Each row comes from the steps of one walk. Every step used is in the known rows, and no mark comes twice. Write the walk behind each row, first mark first.
Each row is shifted at random along 8 fixed directions that mean nothing.
Known rows
vadul kuzi guva tavozos movu: [ 255 -136  165   99  305  -25   78  -66 -126 -136   42  143  -77    1
   34 -111  383  -16  -18   12 -229 -241 -177  -25   81   34   42   18
  -18  155  -68 -179 -136    7   69   89  -43   46 -244  125   70 -203
 -104   82  237 -158  177 -118   35 -196  -29  134    8  -49  262 -212
   67 -187 -148   71  -84 -152 -114   32  134]
guva tusat tavozos kuzi: [ 243  -20   45  234  156   97  142  -69   56  136 -115   49  -52   78
  -58  -57  213 -159  -51  121 -286 -145  165   14  107 -139   77 -157
  268  109   47 -251  -60  -95  -19 -106  -88 -243 -128 -216  115  116
  182    2  371  -21  -53  -82  118   16   69  584  186   11   59 -186
  -31 -208  312  -35  -15 -127  -69  236 -130]
lemu movu bire guva: [ 161  -43   -1   94 -200   17  -24  156  111  147  -65  120  116 -150
   98   77  -54 -146 -122 -171  113 -112   15 -102  -46   -4   18   94
   38  111  -17    3  129   53  -74   54    0   53  158  104   -8  -96
   15  -67   67  265   22 -125   -2   80  272   80   -5   56   -4   92
   92    0  195    4   77   18   77 -163 -224]
bire dalu rane toti movu: [  42  -88 -184  -56 -183 -155 -163 -166 -201 -116  -82  -22  133    6
   58  -28  -97   35   68 -190   45   14   23   45  -94   47 -176   24
  -68   11 -121  -45 -137   -7   95   32  -15   50   87   97   27  185
  -13  -60  -82   12 -248  -81  -17 -162   86  186  -61  108  203 -243
  132    0   42   80  145   43  -59  -91   35]
rane toti movu dalu: [ 469    0   32   90  -10  137  255  191  -43  107   56  127  -47   45
   73  -50  183  -63  -12 -226  -38  -77   80 -244  347   42  -38   61
  193  248  240  -65   38   68  -39  259    5  -12  -93  -47   96   27
  -16   46  -35 -140  196  -49  118 -156  187   79   64  -12  -50  -64
   -6 -282  177 -161  -34   38  169  204 -218]
vadul dalu toti movu bire tavozos kuzi guva tusat lemu rane: [ 104  -64 -113  219  193   -1 -137 -211  -75 -300   15    5  107  -33
 -103  -65  225  -93  103   20 -281 -154   21  -17 -101   29  -96  -69
   -7  192 -168 -177   -6  -25  256   51 -173  -92   28  -81  216  -42
  -31   -7  310 -177  -69  -82 -101   67  123  251   87  121   72 -205
  166   23  133  199  -15   97  -54  266  195]
lemu kuzi movu bire tavozos vadul dalu rane: [  28  -31  -51  280 -115   95 -201 -110  -92 -180  -25  -21  200 -137
 -108   20  -81  -64   51 -112 -107  -29  117    7  -66  -10 -126  -17
  153  195 -174   50   51   14  165   94 -105 -181  159 -104  257   -3
   22 -182  182   49  -99  -86  -78  166  214   71  133  211  -27  -32
  272  149  227  128   68  121  -26  159  109]
dalu lemu kuzi tavozos movu bire toti: [  59  -54   56  101 -325   58 -169  -74  -71 -198   10   25  107 -112
   15   39 -113   48   54 -168   97   33   12  -24  -10   11 -112  -32
  293  212  -60   93  -15   -2   59   76   55   18   75   23   90   -1
   61  -93  -45  -83   -8 -155 -186   54  108   83   94  127   79 -147
  160   -4  165  -78  -22   -7  115   78   73]
lemu movu bire toti dalu rane: [ 207 -140 -125 -234   33 -137    0  -88    1  -22  -17   27  113  -45
  180  -52   82 -117  -69  -23  170  -42 -173   83  -62  180   -2  186
 -288    6   -9 -119   52  -29  -46  -85   10  135   38  326 -133  -83
 -128   93   -3   35   18  -57   78 -136   -7   79 -220 -111  140  -88
   23 -100  -65  118   97  -68  -23 -199 -115]
rane toti dalu lemu kuzi tavozos: [  26  -27  -62   32  147  133  -18   14   32  -46   46  127   35 -100
    9  -19 -273 -148  -73  -21 -102  138  136   61   74  151  115  272
  -25   55  400  120  160   13   64  -42   28 -219   40 -234  152   81
  -55 -223  -24 -134  120   74   -2   12    5  -11  -50  134 -189  112
  -82   49   26 -176   51  218  128  320 -121]
guva vadul kuzi tavozos: [ 112  -11   45   68   64  -10  101  -66   90  387 -214  -15   23   60
  107   -4  167  -35  -35   33  -85 -191   39   -6  237  -29   -7 -156
  123  -40  -17 -213  -78 -165 -115 -142 -125   -6  -87 -131  -91  136
   24   -8  157   76 -103  -29  284  -60 -104  167  190 -139  164  -59
   19 -240   96  -26  -33 -213  -37 -194 -191]
dalu toti movu bire tavozos kuzi guva: [   1  331   91   -1  104   55  -51   16 -157   68  -18  -25  216 -179
  -25   48 -134  105   96   40   57  -50  185 -164   39 -147  -72 -249
  -46  -68  -55  -66 -140   84   63   51 -167   18  -40 -265  -30  151
  139  -39 -146  -30 -180   54 -139   68  -36   43  -63  221   54   87
  -27 -271   87  136  -51  -29 -233  157  -89]
tusat tavozos toti movu bire: [ -12  155   26   30  149   42  -23   71  -51   24   55   24  161 -163
    9   41 -102  -90   37  197   18  -48  146   29   29  -56  136  -74
   76 -144  105  -21   64  148  -16  -50  -53   97  -65 -247  -54  117
  110  -15 -207 -115 -123  157  -82   44   54  131 -116  196  -96   37
    1 -212  -56   30  -64  168 -160   74  -68]
dalu rane toti movu: [ 167  147  -35  150 -121  -35  -85    0 -171  159 -191   17  223  -78
   64  156  -29   42   58 -259 -111 -138  145 -172   72  -17 -243 -154
   90  109 -161 -186 -127  -43  125  106 -197  -76   94 -112  207  194
   60 -216   10  151 -280  -84  -19   26  300  158  129  176   -9  -51
   98 -168  365  122  123   42  -97  -30 -167]
tusat tavozos toti dalu lemu movu bire guva: [ -21  -24  -41  112 -109 -107 -204   73  297  172 -132   50  179 -235
  138  166 -105 -175    3 -120  172  -78   46  -61  -47   45   75   53
  -53  -64   17  -33  233  -75   21 -189 -101  159  203   30 -127  -46
  -36  -77  -21  149 -126  -48   -3   90  109  -34   87   45   32  149
   73   31   85    5  -24  130  104 -310 -104]
rane toti movu bire dalu lemu kuzi: [ 304 -152  -79  -22 -218   73  105  185  119   13   -9  149   23 -101
  149  -60  -63  -94 -100  -65  214  -55  -13 -102  212  223  151  136
  168  146  185   75   69   44 -119  101  122  176   42   63   29    5
    2    2   37  -56  145  -37   19  -58   81   43  -57    2   19  -60
   63 -100   -2 -217  -41  -17  193  -18 -128]
rane toti movu bire guva vadul tavozos kuzi: [  16  272   57  219  471  -20  -11  -30  105   96  -56   38  371 -186
   17   74  213  -20   63   42 -365 -404   88 -259   61   92  -49 -236
 -370   97 -134 -426   95  -42  189  119 -428  -51  -10 -330    9  -71
 -138 -195  167  -22  -98  121  -45  180   16 -194   39  186  -98  274
   64 -280  118  326  -62  145 -238  105 -147]
tavozos kuzi movu bire toti dalu lemu rane: [ 101   65   45 -158   30   24  -16  -60 -122  -28    7   50   27  -56
  -36 -151  -31   18   -5   44  162   65  -13   -1  137  -20    6   47
  -37   -6   45   38 -128   12  -48  -13   40  -62 -114   41   22   18
   61   43  -19 -166   50  -76  -52 -145 -167   68  -68    3  141 -109
 -100 -200   55  -11  -18 -177  -62  127  -21]
vadul dalu toti movu bire tavozos kuzi: [ 164 -133 -149 -246  -47 -128  -59 -185   39   37 -128  -91   65   98
  132 -143  -68 -125   -1  -26  166   48 -155   81  -35  137  -27  128
 -251 -167  113  -30  -37 -103  -76 -232   64   33   -9  304 -167   36
  -34  133  -30   46 -112  -38  122 -242 -124  197  -80 -155  256 -210
  -55  -65  -22   -6  133 -204  -36  -95  -69]
bire movu dalu lemu kuzi: [  27   -4   -6  -21 -103 -113 -181 -108  -65  -95   26    3  148 -190
  122   58   24  -10   75  -64  184 -148   69  -47  -16    8  -73 -117
  -92    4  -94 -183  -40   10  122  -19 -114  201   54 -101 -154  119
  -19   -3  -72 -127 -214  -58  -99  -67   51   64  -44  128  142  -77
   95 -121  -18  129  -48    8 -143 -228   -2]
tavozos movu bire toti dalu lemu: [  85 -201  -97  -65  -90 -146 -132   75  241 -219  -15  136  127 -318
  177   38    5 -123 -124   56  196 -165 -136  -46  -14  320  218  144
 -146   32  -16 -136  144   31  -38  -69   31  392   97  178 -137 -191
  -90  -31   63 -122    4   80 -175  -38   34  -85 -205   74  160  -21
  111  -43 -250    1  -47   46   51 -242  -24]
tusat tavozos vadul dalu lemu rane toti: [-206   13   -1    3  137 -132 -170  -88 -149  -80  136  -10  177 -150
   45   57   22   91  138  145  -11  -33  101   95   33  -51   50  -62
   53  -55 -148  -17   -6  149  170   -7 -104  251  -25 -259  -70  127
  -32  -42 -184 -213 -150  100    0  -96 -181 -140  -84  169  141  -93
  139 -130 -246  131 -124  222 -107 -151  210]
kuzi movu bire dalu rane: [ 152  -74 -106 -123  211  -61   51   27  -67 -139   51   48   87 -165
   60  -63  119  -60  -63  252  130 -140   27  130   72  140  111   19
  -77  -51  -47 -148  -98  100  -60  -40  -28  263  -88 -104  -74   88
   14  128   12 -195  -40   71   47 -104  -36  186 -344   79  104  -87
   56 -212 -248  123  -55   23 -199  -31  -10]
vadul kuzi movu bire guva: [  87 -124   11  219   83   35  -44   23   71 -119  -65   98  133 -198
   54    4   35 -125  -99  -36  -94 -272 -107  -42  -55  159   57   91
  -23  135  -69  -73   75  -10   44  106  -22   86   50   66  135 -177
  -90 -136  214   22   71  -62  -57   58  272   -8   33  113   24  -26
  209   93    4   89   31  101  -24  -50   36]
guva vadul tavozos kuzi: [  20 -312   25  133   25    6   -5   66  146  -85   32  132 -110 -193
  126  -12   39 -148 -238  -20 -101  -68 -151   95   85  222  314  306
   61  108  158   38  164   36  -46  -51  100  156   53  146   -7 -209
 -203 -162  242  -32  230  103   82 -112  -67 -223  -10  -31  189  -29
  167  147 -360  -98  -47   59  244 -203    3]
vadul tavozos kuzi guva tusat lemu rane: [-179   55  177  109    0   55 -150   33  -91  145  -15   94  -79 -219
   12    3 -140  -80  -60  -45   91   48   28   26   21 -181  215  139
   82 -100   88  203  -14   15   30 -119   17  -13    3    6   73  -22
  -22 -151   43   72   45 -114    9  -69  -65 -105  143   35  149   16
    0   91  -46   -8  -43    2   30 -241   78]
vadul tavozos toti dalu lemu kuzi movu bire guva: [ 154   36  -13   41   94   83  -46   67  164  114  -78  106   31 -106
  -53  -23 -101 -201  -22   40  -27   44  143  -23  102   24  157   75
   43  -55  191   12   90  -41  -18 -203  -65 -168   19 -179  111   24
   82  -42  101   13   18    9   46   24  -31  172   29   56  -45  134
  -78  -97  163  -90  -22  -35   22  291 -146]
tusat lemu rane toti movu bire: [ -57   79 -115  171 -127   65 -139  -97  -40   65 -135   16  254  -10
    6   33 -181 -207   -9 -135 -127  -12   42   50 -130   29 -126   87
   82   60   91   42  161   -9   45   46  -48 -229  165  -55  192  135
  -15 -259  -97   76 -133  -95  -97  231  378  173  134  152 -284  -43
   14   84  409  -10  173  270   74   19 -154]
rane toti movu bire: [ -19  181  -82   14  -66  102    3  -27 -316 -156   89  -16  236   22
  -36  -66 -203   58   56   32  -70   -8  116  -70  -30   -1 -127  -88
   97   60   34   45  -43  186   45  297   32  -30  -37 -159  107  151
   77  -96 -291 -126 -139   83 -229   43  202  166  -77  264 -120 -146
   79 -139  128   17  105  191 -131  318  -35]
lemu rane toti movu dalu bire guva: [ 337 -143 -203   -5  -69  -13  102  -38 -123 -154   -7  106   84   44
  -33  -77  103  -12   28   38  -66  -23   68   12   65   82    5   27
  192  208 -130  -25 -141  117   27  138   55   23  -28  -43  210  124
  115   72   69 -116    3  -84   58  -53  106  387 -127   92   86 -238
   97 -207  149  -26   33   46   -8  279   29]
kuzi guva tavozos toti: [-122  171   80  138  163   34 -103  -23   27   88  -78  107   56 -171
  -28   80 -137  -96  -45  -43 -166   -9  124  -77  -39  -96   78   27
 -163  -32   92  -12   38   21   69  -99 -118 -105   13 -193   -3    7
  -30 -185   -8  101  -49   -2    0  102   -5    5   14  108   25  197
  -87  -35   40   21   44   80  -40   67 -129]
lemu movu dalu bire toti: [ 477  -27  -99  137   79   91  124  129  141  -28   -8  149  160 -116
  -69   95  206 -126   45  134 -113 -169  340 -139  201    7   -8 -194
  277  252  -87 -289    1   95   38   25 -180  -12    7 -483  164  162
  270   98  216 -107  -65   23   74  118  206  452  -83  198 -138   48
   69 -353  306    4 -104   29  -94  414 -184]
kuzi movu bire tavozos vadul: [-105   13 -104  133   75  -29 -170 -143  -68 -340   45  -32  276 -189
  -56   24  -31  -49   40  185 -161 -135   85  118 -182  100   15  -85
  -24    6 -189 -124   82  133   69   27 -110  122   44 -215   22   30
   11 -119  -76 -122 -216  171 -196  166  122  120 -194  289  -62  -32
  257  -13 -132  193   27  263 -222  149  104]
bire movu dalu lemu kuzi guva: [ 328 -189   41 -146  -57  -60   88    7   84   59  -15  114 -155  -51
  198 -107  120 -129 -114 -159  249   -2 -120  -12  116   80  100  199
 -101   47  166  -27  -31  -54  -95  -81   80  128  -45  245 -167  -35
 -113  138   52  -53  163 -177  158 -212  -83  114 -104 -171  260  -96
  -86 -115 -103 -111  -26 -190  119 -197 -144]
rane toti movu dalu bire guva: [ 264 -286 -187 -178 -318 -119   85   13  217  118 -191   52  -18   52
  288 -119 -126 -166 -205 -313  284   65 -295  -48   -8  319   78  396
 -227   39  202  137  102 -114 -191  -33  231  162  126  654 -151 -134
 -218   28  -50  229  147 -158  171 -182   43   14  -62 -249  266 -142
  -15  103  -60 -209  206  -91  315 -321 -207]
tavozos kuzi guva tusat lemu movu: [ -28   19  139  252 -124  -93 -194    9   94   35 -155  159   96 -304
   39  134  148   28   22    9   39 -310   83 -209    5  -99   80 -234
  157   97 -336 -186  -63  -13  120   10 -148  260    8 -141   24  -57
  123 -117  232   21 -167 -158 -146   85   76   88  193  146  207  -73
  140 -130   53   55 -160  -73 -116 -356  104]
movu dalu bire toti: [ 137  -52 -103   22  171   10   81   83  279   97  -37   23  158 -225
   97   98  -14 -120 -101    7  124  -97   99  -61  140  144   65   96
 -137  107  143 -124  100  -31  -14  -52  -71  140  106 -163 -143   31
  -44   13   59  -93   98   22  200   -1    3  -98  -95   35   89  157
   -2 -124   19   17  -40  122  105  -26 -203]
vadul kuzi movu dalu: [ 352 -170   -1  302  277   31   33  165  369   22 -128  197   96 -373
  120  171  241 -278  -77  110 -122 -436   98 -138  237  269  240   17
   26  108   38 -351  181  -70   66 -118 -205  199   24 -332  127  -64
  -14 -110  398 -124   25   83  144   66  283   32   34  104 -137  181
  142 -141   -9   38 -150  131  -65 -100  -99]
tusat lemu rane toti dalu bire tavozos movu: [-176  -92 -222 -182   45 -206 -243 -356 -140 -244  -64  -10  276   35
    8 -114  -87 -100   83  197  -45   51  -74  325 -289  124  -17   73
 -186 -137 -106  -43  -43   25   79 -175  -14   -2    3   58    6  178
  -20  -42 -168 -117 -261  -13 -142   -4  -76  314 -204  133   47 -291
    5    2  -62   96  116  142 -206  -50  148]
kuzi guva tavozos vadul dalu lemu rane toti: [ -26 -273 -114  193 -367  -93 -198   30   85 -193  -43  137  -37 -214
   86   92  -27   10  -15  -68   80  -19   12  -43   47  109  190   83
  297  156 -212  150   21   77   66    5   85  389  146   24   74  -51
  -39  -85  113  -12  -42  -63   -7    2    1  -30   53   46  287 -128
  290  136 -213 -124  -83   99  234 -233  256]
rane toti dalu lemu kuzi movu bire guva: [  59   89  -95 -105  -67   40   17  106  213  325 -191   95  117 -101
  110  -28 -295 -144  -88    0  240   49  149 -101  150   87  123   77
 -114 -106  238   58   53  -97 -103 -147  -18  -56   89 -132  -38  168
   44  -86   -6  134  -49  -43   96   42  -69   81   -5    0  -36  172
 -180  -85  183 -166   49  -65   50  -17 -289]
kuzi tavozos vadul dalu rane toti movu bire guva tusat lemu: [-262   69  -83   80  103 -119 -209 -234  -53  -62  -35 -102  142  -76
   18  -53    3    6   47    2 -103  -39  -23   39 -148    0  -36  -27
 -187  -65 -183  -53   58  -88  141  -50 -167   27   75   48  -41  -23
 -180 -120   16  -13 -187   10  -57   82 -129  -50   36   53  165  -46
  128   90  -98  231   51  133  -44 -100  113]
dalu lemu kuzi tavozos toti movu: [ 213  -21   33   95  -52  -61 -168 -263  -32  -51 -134   10  129   56
   13   63  130  -22   91 -206 -225 -104  -37   11  -68   88 -266  -86
   70  153  -57 -214  -11 -137  129  -71 -131 -208  -15    1   94    6
   28 -121   42  -50 -123 -154  -80   30  120  285  147   38   14 -171
   30 -192  299   -3   53  -94  -36  148  -88]
toti movu bire guva vadul: [-224  -33 -180  -33 -166  -46 -150  -86  -90  -60  -44  -57   99  -61
   96  -85 -306 -120 -208  -62   74   17 -142  113 -318  123   34  186
 -214 -137   87  132  101   52  -70   36  113   18  183  315 -123  -68
 -142 -159  -77  169 -123   69 -198   73  145   58 -109   78  105  -86
   80  246 -146   59  227   81   12 -181 -122]

Write each row's walk
[-299  231   37  -90 -159    8 -104  123 -455  122  184  -97  -35 -130
   19 -119 -166  182  -19   41  414   59   95  -40   22 -320   39 -137
  132 -211 -111  246 -214  187  -12  184   38  240    9   93 -142  100
   28   97 -175   12 -165   -2 -186 -157 -139  -49  -17  113  372 -179
  108    4 -237  176  -51  -89 -128 -294  114]	toti movu bire guva tusat tavozos vadul dalu rane
[-248   69   58  133  112   81  -79 -141  -96  -95    9   45   20  -33
 -101 -205 -117  -68 -160  -12 -254   30  -81    9 -165  -55   48  113
  -69   77   -7   89   76    9   67  137    1 -261   23  109  141 -156
 -140 -242  154   21   78  -20 -188  140  -20  -14   82  126   95  -78
    8  211   11   61  123   38   52  205  -14]	tavozos vadul kuzi movu bire guva tusat lemu
[ -96   85   33   38  122  118  -27  -59   -4  106  -93   91  -34  -58
  -16 -175 -263 -170 -119    4  -24  119    8  -33  -26  -86  149  175
 -147  -34  145  175  -14 -142   27 -100    4 -321   32   81  181   -8
  -76 -139  225  140   54 -154   20  106  -38  151  102   -7   73   54
 -152  169  200   -5  131  -72   37  136  -60]	vadul kuzi guva tusat tavozos movu bire dalu lemu rane toti
[  26  253   67    5  330   53  -22  -32  -83  114  -29    8  213 -121
  -71  -44   45  -22  134  248  -23 -202  189  -67  164  -96    2 -250
  -73 -149  -41 -208  -96  -11   39  -63 -229  -34 -158 -391   24  149
  128   31  -10 -148 -186   76  -14  -17  -62  131    6  153  -35   62
  -10 -318  106  171  -90  -53 -369  173  -28]	vadul kuzi movu bire tavozos toti dalu
[   6   35  -85   28    0 -149 -147   27   21  165  -56    9  182 -137
   80  101  197   76   81  142  158 -317  172  -91  120  -12  -85 -346
  116  -45 -255 -311 -100  -37   81  -19 -235  281   36 -305 -137  132
  113   92  134 -124 -302    0  -70  -33  -44  167   84  100  206  -85
  129 -280   22  140 -188 -129 -199 -249   -6]	toti dalu lemu movu bire guva vadul kuzi
[-121  -21  -56  104  -98   42 -121 -150  -94 -140   13    1  106    5
  -42 -126 -183 -133  -90  -18 -125   63  -43   52 -305  -75    7   94
  -35   70  -93  109  116   21   60   59   41 -221  129  209  110 -119
  -49 -128  126  199  -63  -75 -172  181  150  247   31  114   45  -92
  109  242  154  110  195   49   -4  143    5]	lemu movu bire guva tusat tavozos vadul kuzi
[  27  223  115  177  247  231  156  164 -125   13  100  132  -24 -101
 -172  -75    7   15  -36  161 -231   21  297 -133  180 -235  138 -145
  248  111   22   34 -104  185    0  176 -105 -117 -112 -472  167   94
  130  -28   83 -107   95  102  -18  132  -71  133  -44  213    1  121
   -9 -192   19  -10 -121   52  -48  501  -68]	kuzi guva vadul tavozos movu bire toti
[ 147    1  -67  168  -33  -69  -34 -208  -74 -175  -95  -53  213  119
  -62  -68  300   30  102  -81 -255 -218  -58  -83  -86   20 -260 -225
   46  220 -366 -249  -63  -24   66  178 -134   21  -34   84   53  -69
  -18   58   46   -6 -130 -123  -63   72  148  296   76   45  152 -238
  232 -158  204  171   55  -12  -83  192   52]	kuzi movu bire guva vadul tavozos toti
[  13  -51  -11   27  189  -13  -68 -143  -55  -70   55   -6   13   11
  -43  -92   55  -18  -34 -151 -222   51  -77   84  -41   66  -68  196
 -142   52   63   22   87   20   29   -2  -68 -144   -6  113   20 -148
 -157  -89  -13  -17   96   50   45  -83 -121 -126  -45   -3  116  -29
  107   39 -157   70   94   74   75  180  -20]	kuzi tavozos vadul dalu bire toti movu
[-170  150  139   53  -20   80  -93 -123 -206  -20    2   42  -16  -17
  -67 -196 -185   21  -77 -272   20  180  -81 -122  -97 -201 -120  170
 -172  160   16  231  -62  -74  117  186   34 -320   31  302  129 -138
 -154 -152   80   93  144 -300 -124   20  -59  -82  163   17  213  -67
 -103  189  219   52  138  -69  132   65   18]	tavozos kuzi guva tusat lemu movu bire dalu rane toti
[ 254 -233  -21  -61  191  -37   75  -43    6 -313   71  169  -46 -190
   90  -88  136  -81  -37  260   63  -22  -37   59  100  176  326  120
  -55  111  -19  -25  -90   64   85  -76   62  219 -144   -5   22  -38
  -54  112  211 -263  160  -22   89  -94 -213  164 -266    7  227  -88
   -4 -162 -324  -25 -152  -51  -77   24  190]	lemu kuzi guva tavozos movu dalu rane toti
[ -75  -75  -72  115  -39   69 -259  -67  125 -158  -12   47  120 -199
   -8   27 -273 -202  -42  -92  -22   53   57   18  -88  120   23  200
  -80   55  161   90  188  -54  127 -126  -35 -161  201  -80  125  -48
  -62 -214  131   10  -20  -18 -102  105  127  -40   49  141  -82   98
   56  234  119   -6   90  139  106  129  -20]	vadul dalu lemu kuzi tavozos movu bire toti
[-110  196  -65   72 -193   15 -130 -129 -374  -78  -65 -110  210   22
  -70  -59 -229  164   94 -101  -53   92  115  -83  -56 -149 -213 -190
  129   56 -255   82 -241   14  138  200  -55 -145   66  -12  207  190
   59 -140  -56   65 -279  -60 -170   47   54  174   98  220  167 -178
  128  -10  254  162  128   -5 -112  204   86]	dalu rane toti movu bire guva vadul tavozos kuzi
[ -20   27   36   57   38  -39  -20  120  -15   72   80   34   74 -186
   78   17  232   55   20   82   93 -219   74 -129  248  -15  109 -182
   81   18 -132 -179   -9   74   -2   65 -163  346  -19 -131 -155  -19
  -56   71   54 -119  -53  116   -1 -108 -156 -186   28   33  242   -8
  206 -202 -242  124 -201  -34  -35 -253   30]	guva vadul tavozos movu bire toti dalu
[ -40  136   77  124   29  -13 -199   86 -149 -176  189   81  137 -368
  -40  160  104  148  185   54   99 -176  193  -95  167  -55   27 -182
  204   54 -181  -71  -13  172  147   90 -172  348  -22 -372   10   40
   67  -26 -168 -318 -107   80 -181   -8   -5 -188  -66  263   27   64
  246 -265 -160  151 -250  209 -105  -27  168]	kuzi tavozos toti movu bire dalu lemu rane
[  10  101    3   33 -104  -23  -72   45  -61   -8  -22   -1  158 -183
   75   29  -29   97   21   22  106 -143   25 -179   56    7   28 -211
   48   17 -173  -75  -74   69   45   83  -86  247   43  -15  -62   10
   26  -15   16    8 -142   53 -147   30  -33  -28  -10  126  221  -36
  139 -135  -79  109  -74  -87  -68  -74    3]	dalu toti movu bire guva tavozos vadul kuzi
[-380  119 -127  -25 -119   -8 -159 -169 -150   -2  -50 -168  166  -25
  -32 -102 -381   76  -19   -3  152  162    2   57 -156 -109  -87   13
  -81  -98  -85  228  -64  -59   26   53   72  -53  131  118  -72   60
  -63  -79 -128   41 -151  -47  -79   64 -107  -19   62   79  267  -63
   64  169   67  107  137   44   30    7   63]	movu bire guva vadul kuzi tavozos toti dalu rane
[-295  103   10   66  -14   62 -185  -91 -276 -145  161  -58   55   -8
  -80 -109 -160    9  -57  -92 -132  118   46   48  -82  -96 -115   33
   -6   35   58   97   17   76   95  123  -48 -193   87   -6   21   -2
 -140 -143  -58  -35  -71   63 -216   20  -35  -62   39  162  115  -66
   80  162  -41  111   90   71   37  154   -6]	guva vadul tavozos movu bire dalu lemu
[-371  335   31  -92  268  -77 -178 -229 -224  232  -12  -72  137   -7
  -84 -113  -51   88   82   67  -79   44  116   34  -65 -236  -81 -123
 -296 -220 -127  -15 -102  -28  108 -111 -264 -187  -41 -141  -69  130
  -68  -91 -102   87 -227   -9   -6   25 -354  -50   18   54  155   48
  -87  -85  -23  261   56  -29 -230  -31  -21]	kuzi tavozos vadul dalu bire guva tusat lemu rane toti movu
[ -11 -100   73   61 -118  -42  -91   45  182  346 -206  115 -107 -248
  198   55 -108 -134 -169 -236  313    5  -98  -75   47   -1  207  248
 -138  -21   79  151   65 -186    2 -192   24   80  140  345  -73 -141
 -151 -118  234  287  118 -267  203  -54  -78 -167  205 -192  325   73
  -17  159  -30  -68   15 -145  208 -600  -74]	lemu kuzi guva tusat tavozos toti dalu rane
[ 140   56   42  176 -160   46   66  205 -234  188   78  151   32 -113
  -37   50  249  232   76 -189  137 -194  192 -257  338 -215  -92 -179
  387  338 -279  -13 -230  126   95  372  -88  200    3 -146  165   64
   98   49  128  -29   78 -259   58 -157   43  -64  215   83  290 -158
  243 -230  202   57 -156  -23   91 -122   86]	lemu rane toti dalu bire guva tusat
[ 275 -149  -53   61 -208  -64    6  -97  132   54 -157   -1  -28   81
  106  -31  134 -100   50  -83   72   16  -31  -25   80   34    3  -51
  237   56  -23  -26   15 -107  -36 -110   31   87  -17  150  -63   48
   39  130   25  -42  -60 -128  114  -14   -4  358  140 -131  195 -225
   30 -151   89 -168  -59 -124  144  -76  -16]	tusat tavozos toti movu dalu lemu kuzi guva vadul
[ -18    4  -63   34  106  -34  -40  -63 -159 -189   18   41  129 -212
   72  -24   32   28    8  189   36 -125   29   49  -31   70  136  -86
   25   58 -190  -74 -122   17  136   44  -77  198   -7  -70  103   97
  -40  -57  136 -141  -83  -23 -101   66  -35  139 -137  160  115 -125
  129  -66 -133  178  -81   91 -137  -62  159]	dalu rane toti movu bire guva tusat lemu kuzi tavozos
